Here is a tiny trained network, its code and every weight. The questions are about switching its units off for an input and a class, where a switched-off unit gives its printed mean instead of its output.

import numpy as np


def w(rows, s, z=0):
    codes = np.array(rows[::2]) - 128.0
    scale = np.full(codes.shape[1], s)
    scale[-1] = z or s
    return codes * scale


def norm(h):
    return h / np.sqrt((h * h).mean(-1, keepdims=True) + 1e-5)


def f(y):
    return np.maximum(y, 0)


def log_softmax(a):
    a = a - a.max(-1, keepdims=True)
    return a - np.log(np.exp(a).sum(-1, keepdims=True))


def net(x, mask):
    res = np.array(x, float).reshape(1, 3) / 4 @ E
    u = 0
    for l in range(4):
        y = f(norm(res) @ A[l][:, :-1].T + A[l][:, -1])
        res = res + np.where(mask[u : u + 3], y, B[l][:, -1]) @ B[l][:, :-1]
        u += 3
    return log_softmax(norm(res)[-1] @ U[:, :-1].T + U[:, -1])


A, B = {}, {}
E = w([
[46,46,36,91,92,135,115,166,76,86,84],'x0',
[123,40,180,130,149,136,243,130,194,20,175],'x1',
[59,42,171,94,71,110,109,194,57,133,2],'x2',
],0.0077)
A[0] = w([
[148,235,166,162,147,142,80,95,92,200,129,25],'L0N1',
[123,165,2,142,165,121,96,103,116,166,188,45],'L0N2',
[129,167,57,111,171,168,134,125,105,119,168,2],'L0N3',
],0.0072,0.0046)
B[0] = w([
[156,167,107,104,175,105,58,139,141,254,139,254],'L0N1',
[191,183,22,102,100,171,121,83,101,49,161,225],'L0N2',
[102,112,87,185,114,148,126,29,130,3,126,162],'L0N3',
],0.0099,0.006)
A[1] = w([
[208,195,211,227,253,64,253,79,247,66,239,40],'L1N1',
[150,212,154,131,142,56,245,113,167,54,128,4],'L1N2',
[194,119,71,101,104,201,126,143,81,197,113,152],'L1N3',
],0.005,0.0042)
B[1] = w([
[60,52,138,188,11,221,56,239,193,172,202,253],'L1N1',
[145,52,200,161,102,199,158,130,120,161,175,159],'L1N2',
[108,195,254,104,88,114,192,186,150,101,50,193],'L1N3',
],0.0074,0.0073)
A[2] = w([
[126,116,192,141,205,103,207,101,255,62,175,38],'L2N1',
[149,151,111,125,206,128,114,109,154,106,176,7],'L2N2',
[176,132,153,140,115,114,146,82,205,90,211,50],'L2N3',
],0.0084,0.0012)
B[2] = w([
[254,161,178,27,198,186,108,136,71,138,163,223],'L2N1',
[151,114,130,203,154,143,147,95,88,151,34,187],'L2N2',
[101,148,114,182,40,96,147,126,138,111,116,254],'L2N3',
],0.0093,0.0042)
A[3] = w([
[129,143,34,165,187,138,180,66,173,128,133,90],'L3N1',
[97,116,167,122,154,148,158,133,189,137,157,29],'L3N2',
[138,165,130,136,200,74,115,93,144,254,143,4],'L3N3',
],0.0088,0.0028)
B[3] = w([
[112,117,129,207,153,142,132,96,83,132,80,189],'L3N1',
[154,79,59,137,121,175,158,119,155,109,164,175],'L3N2',
[144,119,189,154,151,51,160,109,254,198,113,254],'L3N3',
],0.015,0.0057)
U = w([
[166,211,147,162,147,79,116,114,186,208,116,201],'0',
[152,94,172,49,214,146,185,149,72,78,140,92],'1',
[148,90,144,153,95,204,159,164,162,130,215,122],'2',
[7,87,135,117,101,79,141,178,70,112,68,168],'3',
[119,246,89,66,120,119,89,143,97,127,125,3],'4',
[141,187,53,178,141,172,124,31,83,66,145,127],'5',
],0.015,0.0042)

Each question gives the input, the list of numbers given to net, and the class t.
The units are the neurons (one row each of A and B). Each row of codes is followed by its name. A weight is (code - 128) times the scale printed after its matrix; where a second scale follows, it is the last column's (A, B and U).
mask holds one flag per neuron, layer by layer. A switched-off neuron (its flag False) gives its mean, the last column of its row in B, instead of its output. The means were averaged over made-up inputs and are rounded, as every weight is.
A unit's drop is (log p(t) with every unit on - log p(t) with that unit switched off) / (log p(t) with every unit on - log p(t) with every unit switched off).
The circuit of an input: a set's keep is (log p(t) with only the set's units on - log p(t) with every unit switched off) / (log p(t) with every unit on - log p(t) with every unit switched off). Starting from all 12 units, units are removed one at a time, each time the one whose removal leaves the highest keep (on an exact tie, the one counted first), for as long as the keep stays at least 0.8.
units of the circuit, in order: the units of the circuit, biggest drop first
unit that matters most: the unit with the biggest drop
k most important neurons: the k neurons with the biggest drops, biggest first
top k neurons in layer l: the k neurons of layer l with the biggest drops, biggest first
drop when u is switched off: that unit's drop, to one decimal
input [-3,7,8], class 1: unit that matters most : L1N1
input [5,3,0], class 3: 3 most important neurons : L1N3; L0N3; L1N2
input [2,6,1], class 1: units of the circuit, in order : L2N1; L1N1
input [-3,6,7], class 1: units of the circuit, in order : L1N1; L2N1
input [3,3,1], class 1: 2 most important neurons : L1N1; L0N1
input [-7,5,8], class 1: units of the circuit, in order : L2N1; L1N1; L3N3
input [5,4,-1], class 1: units of the circuit, in order : L1N1; L2N1
input [2,-3,2], class 3: units of the circuit, in order : L3N3; L0N2
input [0,1,-7], class 5: top 2 neurons in layer 0 : L0N2; L0N3
input [0,0,2], class 3: 4 most important neurons : L0N1; L3N3; L2N1; L1N1
input [-4,-3,8], class 3: 3 most important neurons : L0N1; L3N3; L2N1
input [-4,2,5], class 1: units of the circuit, in order : L1N1; L3N3
input [-3,0,7], class 3: 3 most important neurons : L0N1; L3N3; L2N1
input [6,-1,-1], class 5: unit that matters most : L0N1
input [2,-8,-7], class 5: 3 most important neurons : L0N2; L0N3; L3N1
input [4,-5,0], class 4: 2 most important neurons : L3N3; L1N3
input [8,-3,-1], class 5: 4 most important neurons : L0N2; L3N3; L0N1; L1N1
input [3,2,0], class 1: 3 most important neurons : L1N1; L0N2; L0N1
input [5,2,-1], class 3: 2 most important neurons : L1N3; L2N1
input [-3,2,-4], class 2: unit that matters most : L1N1
input [1,-1,2], class 3: drop when L1N3 is switched off : 0.0
input [0,-3,4], class 3: drop when L0N1 is switched off : 0.9
input [2,-1,1], class 3: drop when L0N1 is switched off : 0.5
input [3,-4,-7], class 5: drop when L0N2 is switched off : 0.1
